(in the rows, 128 means zero)
Each row of numbers belongs to one of the nodes below and depends on some of the facts about them. Some rows are named. Which node is each other row?

How the nodes are related:
bofas θ [zeluvim]
bretum θ [groste]
bribrek θ [vesik]
drastos θ [stotrir, kolistuk, rafim]
drudo θ [gafu, vasom, dopluzun, drasas]
dubok θ [tredren, tade, sesek]
fipa θ [pligre]
flastom θ [flufepak, laplen]
fleriski θ [gustu]
fleskin θ [mavozas, popem]
flova θ [nerur, vogrol, gavok]
flubrim θ [klaskul, stotrir, ploflek]
flunobas θ [rotro, flufepak]
fodus θ [dakel]
fugestus θ [pubrun, zemak]
fugrul θ [zesi, pligil]
gakla θ [dopluzun, skidritro]
goplal θ [gresta, pligre, fliken, zesakan, fladak]
greskom θ [dridrar]
grobrel θ [brafatrem, tegrus, pofal]
klamom θ [fligosun, dridrar, drasas]
klekastin θ [fligosun, vekla, gela, pliza]
klivar θ [vidron, stugur]
klufifek θ [flapir, drumi, drasas, kopan]
klumo θ [dragrom, gutrur, drasas]
kovok θ [skevu]
lestem θ [vasom, nerur, dedrem, tugras]
libom θ [bikiskes, gela]
liklinen θ [vesik]
loflam θ [tegrus]
loplu θ [sidese]
nafik θ [gavok]
nama θ [vesik, grulobru, groste]
niflor θ [bikiskes]
plazufek θ [flumu]
ploder θ [trestin]
plurapun θ [groste]
ritrul θ [vidron, betres]
robil θ [dragrom, dopluzun, kopan]
rudo θ [keste, flevegak, pligre]
sader θ [radrikur, dodek, popem]
setuk θ [tredren, stubradror, grulobru]
skagor θ [tegrus, gresta, gretro, vuza]
skeskel θ [trebin, fetrik, nuski, dridrar, talina]
skofal θ [nuski, gresta, talina]
staflos θ [viges]
stenor θ [kolistuk, viges, zesi]
tebur θ [vogrol, lovonim, pliza]
tralo θ [muver, skigrozun, talina, nuklir]
troso θ [zoti, flevegak, sesek]
vavam θ [zoti, skoske]
vebril θ [zesi, tugras]
vegrukle θ [fladak, stubradror]
vestibri θ [fetrik, pubrun]
vitram θ [flapir, brosun, flufepak, nevokam]
vufur θ [brafatrem, nafu, vesik, skevu, gustu]
zadipas θ [flapir]
zazer θ [klutro, trestin]
zisodan θ [klutro]
zustam θ [flapir, gutrur, stugur]
{betru, bretum, plazufek, skases, trebrum} ξ betres
{bidruk, goste, nafik, robil, skibu, skoske, tegrus} ξ vuza
{bikiskes, flapak, flastom, gristutril, gutrur, klebril, setuk, tralo, zesi} ξ flitrin
{bivek, skidritro} ξ dakel
{bofas, dedrem, flova, gresta, grobrel, muver, tubik, zesakan} ξ pligre
{brafatrem, dragrom, keste, klivar, nevokam, pliza, sifleflik} ξ troso
{brati, dodek, dubok, kopan, plegal, skomako, tebur} ξ popem
{brazo, klutro, kolistuk, nerur, skodrul, zemak, zoti} ξ tugras
{brosun, greskom} ξ daklu
{dopluzun, libom, vesik} ξ plipin
{drasas, flunobas, fugestus} ξ lestem
{drastos, draza, lovonim, nuski, pligil, skebrim, skuplas, vekla, vogrol} ξ dosol
{dridrar, fetrik, flufepak, loditran, loplu, pubrun, radrikur, skigrozun, vavam, zadipas} ξ fligosun
{drumi, gaklas, gretro, nafu, ploder, ploplek, plurapun, suvir} ξ skofal
{fipa, flubrim} ξ mavozas
{flapir} ξ tugres
{fleriski, flevegak, nama, niflor, samo, vufur} ξ klumo
{fleskin, goplal, kovok, laplen, pladrestum, stenor, talina, tredren, trestin, vestibri, zisodan} ξ fladak
{fliken, ridru, traskir} ξ staflos
{flumu} ξ gafu
{fodus, klekastin, sader, vegrukle} ξ ploflek
{fugrul, groste, kabrin, pofal, rudo, sesek, skagor, skeskel, stotrir} ξ vitram
{gakla, klaskul, vebril} ξ drudo
{gavok, grulobru, vasom, vidron, zeluvim} ξ trebin
{gela, liklinen, rafim, ritrul} ξ stugur
{grafasken, gustu, klamom, tade, zazer, zustam} ξ sidese
{klufifek, loflam, nuklir, rotro, ziplur} ξ skevu
{viges} ξ bribrek
ψ (each to the one after it):
bikiskes klebril flastom setuk gutrur flapak zesi gristutril tralo
bofas grobrel muver dedrem tubik flova zesakan gresta
bretum skases betru plazufek trebrum
brosun greskom
dubok dodek kopan brati tebur skomako plegal
fipa flubrim
fliken traskir ridru
flunobas fugestus drasas
gakla klaskul vebril
gavok zeluvim vasom grulobru vidron
goplal vestibri laplen fleskin pladrestum talina trestin kovok tredren zisodan stenor
keste klivar dragrom sifleflik pliza nevokam brafatrem
klamom grafasken zazer gustu zustam tade
klutro kolistuk zemak brazo zoti skodrul nerur
libom dopluzun vesik
liklinen rafim ritrul gela
nafik robil tegrus skibu goste bidruk skoske
plurapun gretro drumi ploplek gaklas ploder suvir nafu
sader fodus vegrukle klekastin
samo niflor fleriski vufur flevegak nama
sesek fugrul pofal groste skeskel kabrin rudo stotrir skagor
skidritro bivek
vavam loplu radrikur dridrar zadipas pubrun fetrik skigrozun loditran flufepak
vogrol pligil draza lovonim skuplas nuski vekla skebrim drastos
ziplur loflam nuklir klufifek rotro

Some rows with their names:
[139 127 137 127 130 120 114 127 122 126 143 134 131 125 121 126 132 123
 141 125 130 126 122 129 147 130 127 128 120 129 142 122 129]: flumu
[127 129 131 126 127 128 131 128 125 128 119 129 125 124 127 130 128 124
 114 129 131 126 125 123 130 126 135 131 131 128 131 134 128]: brati
[140 128  91 140 140 120 114 130 144 139 140 141 139 135 127 130 130 189
 194 109 122 135 148 129 124 131 118 120 121 141 123 109 114]: popem
[119 129 137 142 121 129 148 141 125 127 108 128 126 120  97 126 125 100
  81 125 120 151 131 130 146 118 120 142 119 106 116 135 139]: dubok
[131 130  94 139 139 130 128 135 148 137 125 132 134 140 124 122 125 190
 172 115 113 137 150 128 108 130 117 123 131 141 114 120 115]: plipin
[109 128 159 131 114 135 138 124 117 140 130 128 127 123  91 145 117 122
  79 134 125 109 133 124 125  99 127 134 110 131 137 134 117]: groste
[131 128 143 121 131 128 125 122 122 124 127 128 122 126 136 130 130 125
 126 128 133 122 123 125 126 126 134 125 133 134 132 130 127]: goste
[129 130 147 112 129 134 136 125 123 123 114 124 119 133 144 132 125 138
 116 131 133 113 126 117 104 126 140 129 143 142 134 142 123]: bidruk
[127 124 139 140 123 125 128 122 122 132 136 134 134 113 110 131 131 107
 134 125 130 145 121 135 156 124 124 132 113 112 123 120 137]: gretro
[132 131 143 110 129 131 129 121 123 129 118 122 123 144 157 136 127 130
 125 139 141 100 126 116  91 127 143 127 152 149 135 144 119]: vidron
[132 127  98 141 135 131 131 121 151 137 127 132 141 134 131 133 120 192
 168 121 122 139 148 136 102 133 122 124 131 132 117 118 118]: trebin
[125 129 115 125 128 132 126 121 124 126 114 126 119 123 118 133 129 120
 123 132 125 123 125 124 124 122 131 134 127 125 138 133 128]: klaskul
[137 126 113 145 110 104 120 162 133 125 121 117 126 126 104 118 119  88
  97 125 107 160 120 153 157 135 109 121 112 111 150 130 144]: vavam
[143 125 137 105 142 120 146 122 124 115 142 131 130 113 176 100 134 121
 158 125 148 138 105 122 123 148 154 112 120 142 135 110 116]: tralo
[117 131 122 145 123 120 134 149 125 132 111 127 130 125 110 128 132  90
  78 132 128 142 137 128 150 121 123 141 123 102 107 131 140]: flunobas
[136 123 139 112 130 122 100 108 122 130 171 126 136 130 171 133 135 121
 182 130 148 100 114 132 126 139 138 110 131 143 135 115 122]: drasas
[130 127 131 135 124 124 130 120 124 132 135 132 130 117 122 139 129 117
 120 128 135 136 122 133 143 128 131 129 118 121 131 121 136]: zemak
[128 129 117 137 123 122 128 132 123 129 128 131 126 122 108 126 131 105
 108 126 128 136 128 130 148 123 126 135 120 116 126 125 136]: grafasken
[121 126 134 142 121 124 133 142 122 129 130 133 131 115  97 116 132  87
 116 122 120 150 125 135 162 122 112 135 112 105 110 122 137]: liklinen
[130 126 165 108 129 131 127 120 128 118 138 121 128 133 167 127 125 151
 137 130 144 111 123 127 115 139 142 118 137 145 138 131 125]: greskom
[125 129 108 148 123 117 127 139 125 138 119 129 134 127 108 127 133  91
  95 134 128 138 130 131 149 120 123 136 120 101 114 124 139]: brosun

Rows to name:
No name comes twice in this set of rows, the named rows included.
[147 128 132 115 117 113 114 146 131 120 120 112 118 140 148 121 113 119
 124 131 118 123 120 141 105 142 132 109 138 154 172 148 126]  loditran
[137 132 152 139 142 145 105 129 144 126 104 138 129 124 142 138 131 198
 228 103 128 133 167 140 104 127 114 141 160 134  90 157 142]  dosol
[147 129 118 113 116 113 110 135 131 125 113 107 120 153 161 128 114 111
 119 145 121 112 120 140  87 137 137 112 150 153 164 153 123]  flufepak
[131 125 142 110 129 131 115 108 125 124 143 122 126 129 157 136 127 136
 158 134 143 104 120 126 111 134 143 118 135 144 141 129 122]  gela
[124 130 102 137 137 137 137 143 145 133 117 133 137 144 123 108 121 174
 172 116 106 142 150 134  98 125 109 123 129 140 109 131 113]  bribrek
[136 126 123 128 137 117 152 130 118 122 128 136 133 110 139  84 137  81
 136 121 132 162 106 128 148 134 135 127 108 120 113 109 125]  setuk
[137 126  63 116 143 122 133 106 117 120 128 129 123 112 151 105 138  90
 168 134 132 129 102 117 118 135 148 128 120 124 136 107 116]  zesi
[122 127 173 119 125 133 137 139 120 117 128 125 125 129 134 109 125 122
 126 124 127 129 126 129 133 127 123 126 124 131 122 139 125]  vufur
[125 125 168 108 133 127 120 121 125 115 155 122 129 129 168 116 125 143
 154 129 146 106 121 126 130 141 140 113 130 143 138 124 122]  klekastin
[137 124 174 108 126 135 126 103 120 127 140 131 131 124 163 140 128 134
 163 130 144 112 115 130 112 135 142 114 134 151 145 132 123]  gresta
[124 124  98 148 124 120 113 127 125 133 142 129 131 112  99 135 136 101
 139 130 129 139 122 136 166 125 120 133 106  98 127 111 139]  gavok
[126 126 130 140 138 129 133 129 149 130 138 135 141 125 136 118 121 192
 180 113 124 143 151 134 125 136 120 118 121 135 118 115 119]  skofal

Now the same nodes, written a new way:
Some nodes and their rows:
[149 158  98 138 151 124 143 129 140 165 120 104 136 117 114 109 130 145
 138 111 147 118 126 122 115 125 136 118 122 145 130 117 145 114 104 145
 125 166 134  99 144]: klufifek
[137 165  85 143 171  91 129 134 137 126  94 108 108 108 135 120 159 135
 126 102 149 119 121 147 124  98 146 125 122 160 135 122 130 109  99 132
 135 153 134 118 178]: libom
[133 129  96 149 156 128 124 141 135 134  87  95 111 115 114 116 123 144
 113  94 142 104 118 129 139 127 145 140 126 123 126 113 160 112 134 132
 104 158 147 109 132]: drumi
[159 153 100 132 108 139 144 145 121 137 137 137 154 131 111 109 111 121
 146 149 133 143 138 131  94 129 129 110 110 122 124 136 128 158 124 142
 120 147 129  91 126]: nama
[152 132 126 147  83 166 138 126  96 142 149 145 146 113 112 124  96 128
 151 140 129 113 143 105 121 138 125 114 121 112 108 136 138 154 143 150
 107 149 134 118 128]: skoske
[135 151  83 146 162  90 124 129 132 120  87 109 108 111 141 115 165 133
 130  92 142 118 128 144 129 100 148 129 121 150 128 131 132 115 101 129
 134 153 131 117 174]: nafik
[138 130  85 148 147  98 123 149 141 115  73 112 109  96 116 123 149 131
 121  98 161 108 128 146 121 100 156 154 127 132 127 127 150 124 118 130
 128 142 140 112 180]: bofas
[150 129  80 147 157  89 126 128 151 143  88 108 115  89 130 110 114 132
 107 104 149  93 109 154 142 111 140 132 126 145 149 115 133 104 108 128
 132 141 143 132 161]: brosun
[164 126 123 121 128 149 156 143  86 124 159 124 100  85 122 112  86 128
 146 104 116 119 125 138 120 103 136  63 110 125 112 138 133 120  94 121
 169 133  89  91 138]: skuplas
[146 127 122 144  94 141 129 129  98 130 142 151 133 108 125 123 105 128
 129 126 132 103 129 136 141 131 132 124 135 126 112 134 128 147 134 148
 107 146 144 130 152]: flevegak
[159 162  96  85 116 116 166 121 139 126 135 189 190  99 143  81 140 164
 141 144 122 133 136 147 113 109 146 102 108 129 130 149 135 159 108 147
 118 144 162 117 184]: setuk
[164 155 189 140  52 176 153 117 133 175 165 114 136 147 116 161 131 117
 164 135 132 106 125 118 123 143 126  85 104 140 106 135  91 104 143 119
 103  91 144 127 124]: skigrozun
[138 127  88 133 136 111 114 146 122 117  89 125 113  96 120 136 126 125
 125 122 146  97 122 139 122  94 145 132 126 125 132 121 132 117 122 118
 130 126 133 141 168]: dodek
[148 124 116 149  91 151 134 127 100 128 131 148 132 108 123 123 103 131
 130 124 129  98 128 131 144 129 135 126 133 114 109 138 128 147 132 145
 113 149 144 123 142]: zoti
[131 140 105 148 139 131 127 117  80 129 129  92 118 103 140 113 135 131
 116 136 144 113 146 118 147 110 117 114 117 154 160 147 128 127 105 137
 108 157 135 168 103]: tugras
[148 150  94 141 133 124 126 127  95 145 139 110 135  94 118 123 113 118
 115 160 158 124 141 126 118  99 129 126 128 155 157 142 129 127 115 142
 130 142 136 162 122]: plipin
[142 133 105 136 128 136 122 135  85 132 138 110 122  85 120 135 108 120
 120 158 163 112 137 126 125  99 135 134 122 136 157 139 134 128 125 133
 123 137 138 177 123]: popem
[154 155 160 151  96 133 139 118 151 158 125 104 113 137 139 150 150 126
 123 106 127  98 114 151 149 133 124 101 106 167 119 122  91  75 123 109
 110  93 152 136 155]: dridrar
[143 139 105 128 129 125 123 136 114 136 115 127 122 110 116 122 127 131
 145 126 137 109 130 122 115 115 141 124 119 130 124 122 139 134 120 136
 123 138 132 121 153]: brati
[123 139 112 166 121 148 123 131  88 132 135 120 126 103 110 135 102 125
  96 134 159 116 141 149 144 110 134 144 155 136 141 156 135 150 148 158
 103 163 152 153 126]: pligre
[132 151  97 181 110  96 103 121  92 132 136 168 150 124 137 127  59 126
 110 165 152 115 110 132  83 125  90  77 177 164 135 150 101 136 133 157
 100 147 134 184 140]: fladak

Rows to name:
No name comes twice in this set of rows, the named rows included.
[154 131  92 144 110 122 125 141 110 107 127 145 129 110 124 114 104 113
 117 133 121 112 129 153 133 120 126 111 126 123 137 130 115 138 134 138
 110 135 136 124 137]  grulobru
[152 144 121 127 100 165 124 151  96 117 141 136 138 140 100 124 105 122
 148 144 116 131 125 132 115 132 117  90 103 101 131 127 126 158 139 129
  97 130 143 110  97]  brafatrem
[121 143  92 149 146 125 119 155 122 102  87 133 107 117 118 140 142 131
 108 102 146 119 115 168 132 105 145 141 137 124 120 125 140 130 136 128
 118 142 148 115 159]  gretro
[138 136 111 121 146 145 147 135  81 121 142 109  84  94 146 114 106 129
 147  81 113 113 118 154 135 111 130  57 110 137 110 128 121  96  83 118
 156 134  94  95 135]  lovonim
[142 131 107 118  70 149 117 116  56 151 169 161 129 150 121 124 110 115
 223 170 109 103 114  73 138 119 114 128  68 119 126  86  77 162 112 152
 114 161 115 128 100]  stotrir
[161 155  92  79 146 109 154 129 161 145 118 153 179  77 146  77 132 176
 140 127 138 115 126 135 122 108 153 115 103 138 142 122 150 119  98 132
 121 143 163 133 179]  flastom
[135 141 100 134 128 124 112 152 117 105 110 138 112 120 120 130 121 125
 118 126 131 122 119 172 132 106 130 116 128 127 133 125 116 130 133 128
 111 133 144 132 143]  tegrus
[122 149 111 145 139 132 121 147 119 112  99 124 106 122 110 153 141 139
 129 100 149 119 118 145 129 107 148 137 132 128 109 127 145 119 142 138
 118 145 150 128 156]  muver
[150 119  98 133 144 116 142 129  86 105 122 110  80  79 150  97 117 129
 123  82 114 104 127 155 145  94 133  73 117 134 119 145 125  99  80 109
 164 128  90 105 169]  pligil
[129 175 118 136 144 144 123 130  92 138 150 109 117 112 116 144 124 128
 114 143 160 131 129 156 136  91 123 114 135 160 152 147 120 114 125 156
 128 151 150 168 124]  trebin
[134 189  98 119 132 119 123 130 114 172 162 162 121 156 106 139 132 128
 210 152 137 128 100 127 116  95 132 146  79 156 113  93  72 141 112 172
 141 183 135  99 142]  skeskel
[158 164  63 130 146  95 130 119 120 199 161 125 134 119 111 107  93 112
 175 169 161 116 115 113 127  95 121 172  85 173 169  97  73 130  88 167
 139 187 129 127 116]  vitram
[149 191 157  67  96 184 177 124 119 161 176 182 191 124 127 111 142 187
 203 160 125 150 131 109  88 123 136  75  98 120 103 125 154 148 122 165
 108 154 169 124 131]  tralo
[180 141 130 157  94  87 141 118 173 161 108  98 115 112 136 135 164 110
 116 112 153  92 128 146 132 120 149 126 105 173 125 138 104  90 106 103
 135  83 132 121 193]  loplu

